Below is a small trained network, with its code and all its weights. Each question gives an input and a target symbol and asks what happens when units are switched off, that is, made to give their printed mean instead of their output.

import numpy as np


def w(rows, s, z=0):
    codes = np.array(rows[::2]) - 128.0
    scale = np.full(codes.shape[1], s)
    scale[-1] = z or s
    return codes * scale


def f(y):
    return np.maximum(y, 0)


def softmax(a):
    e = np.exp(a - a.max(-1, keepdims=True))
    return e / e.sum(-1, keepdims=True)


def log_softmax(a):
    a = a - a.max(-1, keepdims=True)
    return a - np.log(np.exp(a).sum(-1, keepdims=True))


def net(x, mask):
    ids = ['βελξψω'.index(c) for c in x.split()]
    T = len(ids)
    res = E[ids] + P[:T]
    u = 0
    for l in range(3):
        q, k, v = (res @ M[l].T for M in (Q, K, V))
        z = softmax(np.where(np.tri(T) > 0, q @ k.T / 2**0.5, -1e9)) @ v
        res = res + np.where(mask[u], z, O[l][:, -1]) @ O[l][:, :-1]
        u += 1
        y = f(res @ A[l][:, :-1].T + A[l][:, -1])
        res = res + np.where(mask[u : u + 8], y, B[l][:, -1]) @ B[l][:, :-1]
        u += 8
    return log_softmax(res[-1] @ U[:, :-1].T + U[:, -1])


Q, K, V, O, A, B = {}, {}, {}, {}, {}, {}
E = w([
[106,90,226,124],'β',
[124,149,129,111],'ε',
[65,84,200,85],'λ',
[122,174,4,156],'ξ',
[2,87,113,220],'ψ',
[100,87,124,86],'ω',
],0.013)
P = w([
[176,128,119,82],'0',
[90,151,173,198],'1',
[160,137,113,23],'2',
[102,42,99,155],'3',
[93,182,184,220],'4',
[159,152,84,65],'5',
[123,92,22,153],'6',
[109,221,178,254],'7',
[115,150,103,80],'8',
[79,12,103,141],'9',
],0.0078)
Q[0] = w([
[174,2,117,166],'L0H1',
[126,137,158,227],'L0H1',
],0.0093)
K[0] = w([
[99,2,163,94],'L0H1',
[143,152,64,65],'L0H1',
],0.0082)
V[0] = w([
[3,132,197,139],'L0H1',
[73,145,127,148],'L0H1',
],0.0056)
O[0] = w([
[1,219,48,189,254],'L0H1',
[44,61,105,50,173],'L0H1',
],0.004,0.0022)
A[0] = w([
[128,50,215,56,250],'L0N1',
[164,178,127,254,165],'L0N2',
[91,125,45,142,121],'L0N3',
[46,80,235,206,83],'L0N4',
[159,229,81,226,143],'L0N5',
[142,160,53,86,170],'L0N6',
[82,122,108,15,106],'L0N7',
[204,129,73,96,152],'L0N8',
],0.0057,0.0022)
B[0] = w([
[186,151,79,54,252],'L0N1',
[94,168,223,215,179],'L0N2',
[163,110,85,53,216],'L0N3',
[179,68,188,136,246],'L0N4',
[153,177,225,105,193],'L0N5',
[76,128,136,34,198],'L0N6',
[203,47,73,139,206],'L0N7',
[125,3,140,27,162],'L0N8',
],0.0051,0.0036)
Q[1] = w([
[62,75,99,41],'L1H1',
[65,253,78,139],'L1H1',
],0.0047)
K[1] = w([
[177,156,177,253],'L1H1',
[184,251,212,193],'L1H1',
],0.0045)
V[1] = w([
[122,75,81,100],'L1H1',
[107,112,255,97],'L1H1',
],0.0063)
O[1] = w([
[253,139,36,235,254],'L1H1',
[143,214,64,84,248],'L1H1',
],0.0066,0.0015)
A[1] = w([
[138,199,92,170,239],'L1N1',
[121,113,82,209,83],'L1N2',
[255,105,77,107,238],'L1N3',
[85,109,70,165,42],'L1N4',
[143,78,163,175,254],'L1N5',
[196,90,121,166,167],'L1N6',
[90,140,104,128,253],'L1N7',
[164,202,135,127,220],'L1N8',
],0.01,0.00088)
B[1] = w([
[216,143,80,169,175],'L1N1',
[126,174,206,48,178],'L1N2',
[92,148,201,67,253],'L1N3',
[173,54,188,11,198],'L1N4',
[155,56,128,171,190],'L1N5',
[42,224,165,121,158],'L1N6',
[217,128,104,152,192],'L1N7',
[254,170,78,56,163],'L1N8',
],0.0064,0.0041)
Q[2] = w([
[169,56,99,255],'L2H1',
[164,158,164,93],'L2H1',
],0.0056)
K[2] = w([
[2,116,81,2],'L2H1',
[169,245,44,239],'L2H1',
],0.0044)
V[2] = w([
[69,90,175,1],'L2H1',
[105,149,215,137],'L2H1',
],0.0095)
O[2] = w([
[152,172,27,245,253],'L2H1',
[65,186,127,137,138],'L2H1',
],0.011,0.007)
A[2] = w([
[169,191,148,97,179],'L2N1',
[154,71,104,114,188],'L2N2',
[127,190,153,106,89],'L2N3',
[163,92,114,117,254],'L2N4',
[99,135,146,62,65],'L2N5',
[178,192,117,135,80],'L2N6',
[146,126,105,141,134],'L2N7',
[93,153,246,164,156],'L2N8',
],0.011,0.0041)
B[2] = w([
[94,2,163,147,209],'L2N1',
[219,209,222,92,217],'L2N2',
[104,74,110,139,150],'L2N3',
[215,99,112,151,253],'L2N4',
[16,172,189,129,164],'L2N5',
[49,84,93,179,222],'L2N6',
[160,119,215,151,206],'L2N7',
[79,40,99,49,161],'L2N8',
],0.006,0.0053)
U = w([
[135,120,197,74,70],'β',
[83,125,139,84,92],'ε',
[32,203,100,111,148],'λ',
[250,98,91,91,250],'ξ',
[2,40,55,109,35],'ψ',
[146,151,14,195,171],'ω',
],0.0081,0.0022)

Each question gives the input, a string of symbols that net reads in full, and the target symbol t.
The units are the heads (2 rows each of Q, K, V and O) and the neurons (one row each of A and B). Each row of codes is followed by its name. A weight is (code - 128) times the scale printed after its matrix; where a second scale follows, it is the last column's (O, A, B and U).
mask holds one flag per unit, layer by layer, with each layer's heads first. A switched-off unit (its flag False) gives its mean, the last column of its rows in O or B, instead of its output. The means were averaged over made-up inputs and are rounded, as every weight is.
A unit's drop is (log p(t) with every unit on - log p(t) with that unit switched off) / (log p(t) with every unit on - log p(t) with every unit switched off).
The circuit of an input: a set's keep is (log p(t) with only the set's units on - log p(t) with every unit switched off) / (log p(t) with every unit on - log p(t) with every unit switched off). Starting from the 12 units with the biggest drops (on a tie, the unit counted first), units are removed one at a time, each time the one whose removal leaves the highest keep (on an exact tie, the one counted first), for as long as the keep stays at least 0.8.
circuit, biggest first: the units of the circuit, biggest drop first
unit that matters most: the unit with the biggest drop
top k neurons: the k neurons with the biggest drops, biggest first
top k neurons in layer l: the k neurons of layer l with the biggest drops, biggest first
drop when u is switched off: that unit's drop, to one decimal
input β ψ ω, target λ: top 3 neurons in layer 0	(L0N2, L0N4, L0N6)
input ε ω ω ε ξ ω, target β: circuit, biggest first	(L2H1, L1N3, L1N1)
input ξ β ω, target ψ: top 2 neurons in layer 1	(L1N3, L1N5)
input ω β λ ψ ξ ξ, target β: top 2 neurons	(L1N1, L1N3)
input ω ε ω ε ξ β, target β: top 2 neurons	(L1N1, L0N1)
input ω ω ω ε β ε, target ψ: top neuron in layer 2	(L2N1)
input ε λ ξ ω ξ ε ω ξ ω, target β: top 2 neurons in layer 0	(L0N2, L0N5)
input β β ε, target ψ: top 3 neurons in layer 2	(L2N1, L2N6, L2N2)
input ω ψ ξ, target λ: top 3 neurons in layer 1	(L1N3, L1N5, L1N2)
input ε ω β ξ ξ λ, target β: top 2 neurons	(L1N1, L0N1)
input ω λ ω ξ β, target ω: top 2 neurons	(L1N3, L1N5)
input ε ξ λ, target β: top 2 neurons	(L1N1, L1N3)
input ω λ ω ε ω ψ ξ ψ, target ψ: top 3 neurons in layer 0	(L0N4, L0N2, L0N5)
input λ ω ω λ β ω ω ω ε λ, target ξ: unit that matters most	L2N2
input β ξ λ ξ ξ, target ξ: top 2 neurons	(L1N8, L1N1)
input ξ ξ ε ξ ψ ξ ψ ξ ξ, target β: top 2 neurons	(L1N1, L0N5)
input ω ω ξ ω λ, target ω: top 2 neurons	(L1N3, L0N8)
input ξ ψ ε, target λ: top 2 neurons in layer 1	(L1N3, L1N5)
input ω λ ε, target ω: drop when L1N4 is switched off	-0.1
input ξ ε ε ε β ξ, target ψ: unit that matters most	L2H1
input ω ψ ε, target λ: drop when L0N6 is switched off	0.2
input ω ε ψ ξ ξ ε, target β: drop when L0N3 is switched off	0.0
